Each row has a name. After each piece below comes the name of the row it's from, unless a question asks for something else. Each question is about the rows just above it.

gevun: [ 37   3 -26  -9  -1  51 -16   9  -1  59 -14  10 -22 -15 -34  13]
Nodol: [  2   9  -5 -13 -43 -13 -13  13  51   3 -52 -66 -59  82   7  41]
Dukot: [-27  18  32  11  -1 -17  22 -17  51 -20   1   1  36   6  26  15]
samum: [-39 -22   9  30   0 -14 -42 -26  -6 -33   7 -13   2  12  27  18]
musus: [-14  42   3  26  11  -7 -11  46  72  64   1 -45   9  34  -2 -11]
leno: [ 46  72  11 -45  -7  -2  42 -11  63  34 -11   9  26   3 -14   1]
remig: [-52 -13   8 -59  13 -13 -43  -5 -66  82 -13  41  51   7   3   2]
teb: [-38   0 -65 -59  39 -78 -21 -12  31  -2  67 -50 -81   3  64  -8]
kiv: [ 51  82 -13 -59 -13 -43 -52 -66   6  -5   3 -13  13  41   2   9]
Put [-15  -9  10  37  -1 -14 -16  -1  51 -34 -26   3  59  13 -22   9] back in order: which row is it? => gevun
Which row holds these entries in another order? [  1 -14   3  26   9 -11  34  63 -11  42  -2  -7 -45  11  72  46] => leno
Put [  6  26  15 -27  18  32  11  -1 -17  22 -17  51 -20   1   1  36] back in order: which row is it? => Dukot
Which row holds these entries in another order? [-13  13  41   2   9  51  82 -13 -59 -13 -43 -52 -66   6  -5   3] => kiv
Put [-43  51 -13 -66  -5   2 -13 -13   3  13  41  82   8   7 -52 -59] back in order: which row is it? => remig
Which row holds these entries in another order? [ 41   7  82 -59 -66 -52   3  51  13 -13 -13 -43 -13  -5   9   2] => Nodol

gevun: [ -4  17 -35  13 -43  -4  29  27 -55 -13]
lunet: [ 17  26  -8  10 -41 -29  -6  34 -28   9]
Nodol: [ 37   0  -6 -11 -12  13  29 -33  23  26]
Dukot: [-27  -6  25  16   6  -1   4  -3  25 -11]
teb: [ 17  -5 -23  -7 -20   7 -50 -72 -15   2]
leno: [ 34 -29  -6 -28  -8   9  26 -41  17   9]
kiv: [  3 -28   4   4   3   9  -5  15  19  20]
remig: [ -8  26  17 -29  10 -29  34  -6   9 -41]
kot: [ 19  16  -2 -37   7  48  -8 -31  39  44]
Mil: [-29 -29  34 -41  10  17  27  -8  -6   9]
samum: [ 19  -4 -25  36  -5  24  -5  31   0 -10]
Put [ -6 -28   9 -29 -41  34  10  17  -8  26] back in order: which row is it? => lunet
Put [  9 -28  34  -6 -29 -41  10  -8  26  17] back in order: which row is it? => lunet
[ 39  44  19  16  -2 -37   7  48  -8 -31] is which row reordered? => kot
[-41 -29 -28  -8  -6   9   9  17  26  34] is which row reordered? => leno
[-10   0  31  -5  24  -5  36 -25  -4  19] is which row reordered? => samum
Put [-29  -6  17  -8 -28  10  26  34 -41   9] back in order: which row is it? => lunet
Which row holds these entries in another order? [-41   9  -6  34 -29  10 -29  17  26  -8] => remig

